Here is a tiny trained network, its code and every weight. The questions are about switching its units off for an input and a class, where a switched-off unit gives its printed mean instead of its output.

import numpy as np


def w(rows, s, z=0):
    codes = np.array(rows[::2]) - 128.0
    scale = np.full(codes.shape[1], s)
    scale[-1] = z or s
    return codes * scale


def norm(h):
    return h / np.sqrt((h * h).mean(-1, keepdims=True) + 1e-5)


def f(y):
    return y / 2 * (1 + np.tanh(0.7978845608 * (y + 0.044715 * y**3)))


def log_softmax(a):
    a = a - a.max(-1, keepdims=True)
    return a - np.log(np.exp(a).sum(-1, keepdims=True))


def net(x, mask):
    res = np.array(x, float).reshape(1, 8) / 4 @ E
    u = 0
    for l in range(4):
        y = f(norm(res) @ A[l][:, :-1].T + A[l][:, -1])
        res = res + np.where(mask[u : u + 4], y, B[l][:, -1]) @ B[l][:, :-1]
        u += 4
    return log_softmax(norm(res)[-1] @ U[:, :-1].T + U[:, -1])


A, B = {}, {}
E = w([
[132,106,97,182,108,149,153,191],'x0',
[61,158,128,166,207,166,114,140],'x1',
[121,183,186,165,149,99,150,121],'x2',
[173,119,171,152,123,62,146,86],'x3',
[150,135,219,151,105,188,70,140],'x4',
[104,104,94,145,164,134,11,95],'x5',
[107,95,165,106,40,114,148,2],'x6',
[129,173,180,111,131,160,84,94],'x7',
],0.0035)
A[0] = w([
[218,83,123,23,65,123,134,136,5],'L0N1',
[195,147,151,114,251,161,40,188,22],'L0N2',
[80,151,115,66,84,166,215,159,36],'L0N3',
[82,83,101,112,252,162,16,85,2],'L0N4',
],0.0037,0.0011)
B[0] = w([
[75,190,57,129,53,152,70,129,178],'L0N1',
[121,193,100,169,118,122,253,216,250],'L0N2',
[91,209,99,90,156,194,173,149,157],'L0N3',
[176,181,82,13,125,59,98,138,237],'L0N4',
],0.0062,0.0016)
A[1] = w([
[137,106,109,137,33,119,187,101,65],'L1N1',
[143,197,150,146,180,134,55,194,14],'L1N2',
[85,133,117,131,203,55,193,44,3],'L1N3',
[123,143,255,88,91,94,138,64,109],'L1N4',
],0.0049,0.00062)
B[1] = w([
[165,200,45,66,135,2,134,199,189],'L1N1',
[124,207,88,162,25,122,130,163,230],'L1N2',
[24,178,68,176,133,217,192,152,191],'L1N3',
[189,71,202,78,185,147,93,120,249],'L1N4',
],0.0043,0.0021)
A[2] = w([
[51,200,128,153,88,248,194,202,67],'L2N1',
[172,117,207,94,184,159,78,79,186],'L2N2',
[85,195,70,176,110,198,99,45,140],'L2N3',
[172,52,193,92,193,123,87,2,3],'L2N4',
],0.0039,0.0006)
B[2] = w([
[73,191,119,203,231,79,158,155,252],'L2N1',
[145,54,94,137,125,103,145,1,161],'L2N2',
[144,140,21,95,158,86,81,179,146],'L2N3',
[81,97,166,204,189,194,128,51,177],'L2N4',
],0.0056,0.0028)
A[3] = w([
[95,105,47,55,189,128,38,123,80],'L3N1',
[107,116,90,188,121,132,142,255,171],'L3N2',
[133,200,147,194,109,169,69,179,121],'L3N3',
[176,174,114,51,63,79,147,107,245],'L3N4',
],0.0044,0.0011)
B[3] = w([
[249,88,251,75,37,4,39,81,175],'L3N1',
[36,3,205,187,113,227,182,66,252],'L3N2',
[43,176,18,129,170,143,191,99,176],'L3N3',
[181,167,15,109,78,134,23,220,192],'L3N4',
],0.0041,0.0036)
U = w([
[145,19,223,149,156,178,97,1,21],'0',
[14,167,106,208,206,195,200,182,3],'1',
[169,135,61,58,84,108,76,148,205],'2',
],0.008,0.0002)

Each question gives the input, the list of numbers given to net, and the class t.
The units are the neurons (one row each of A and B). Each row of codes is followed by its name. A weight is (code - 128) times the scale printed after its matrix; where a second scale follows, it is the last column's (A, B and U).
mask holds one flag per neuron, layer by layer. A switched-off neuron (its flag False) gives its mean, the last column of its row in B, instead of its output. The means were averaged over made-up inputs and are rounded, as every weight is.
A unit's drop is (log p(t) with every unit on - log p(t) with that unit switched off) / (log p(t) with every unit on - log p(t) with every unit switched off).
most important unit: the unit with the biggest drop
k most important neurons: the k neurons with the biggest drops, biggest first
k most important neurons of layer l: the k neurons of layer l with the biggest drops, biggest first
drop of u: that unit's drop, to one decimal
input [-8,-6,-4,6,-3,1,-3,6], class 0: most important unit	L2N4
input [-1,8,-7,-1,2,0,3,-5], class 0: 2 most important neurons	[L3N1, L0N2]
input [-1,6,4,-6,1,-3,6,3], class 0: 3 most important neurons	[L0N2, L1N4, L2N2]
input [2,1,3,0,5,-7,4,-4], class 2: 2 most important neurons of layer 0	[L0N2, L0N3]
input [-5,-4,1,1,5,-7,3,-4], class 2: 2 most important neurons	[L1N1, L0N1]
input [4,-7,1,5,8,-7,2,-4], class 2: 3 most important neurons	[L1N1, L0N1, L3N4]
input [-5,-7,7,5,0,-3,-2,-2], class 0: 2 most important neurons of layer 0	[L0N2, L0N4]
input [1,0,3,7,2,-6,7,-8], class 2: 4 most important neurons	[L1N1, L3N4, L3N2, L2N1]
input [5,1,5,6,0,-8,7,0], class 2: 4 most important neurons	[L1N1, L3N2, L3N4, L2N1]
input [1,-5,-8,3,8,4,-7,-7], class 1: 2 most important neurons	[L0N2, L3N2]
input [5,-2,0,-1,3,-7,4,4], class 2: 2 most important neurons	[L1N1, L0N2]
input [6,-8,7,4,-3,-8,5,5], class 2: 2 most important neurons	[L1N1, L3N4]
input [-6,3,-3,-8,5,-5,4,0], class 0: drop of L1N3	0.2
input [-3,3,-6,-5,3,7,-3,6], class 2: most important unit	L0N4
input [-3,-7,-4,-6,7,-6,-6,-1], class 1: drop of L2N1	0.1
input [-6,4,-6,5,-6,0,8,-8], class 2: drop of L1N1	0.4
input [4,-5,4,4,-2,2,4,-1], class 2: drop of L1N2	0.0
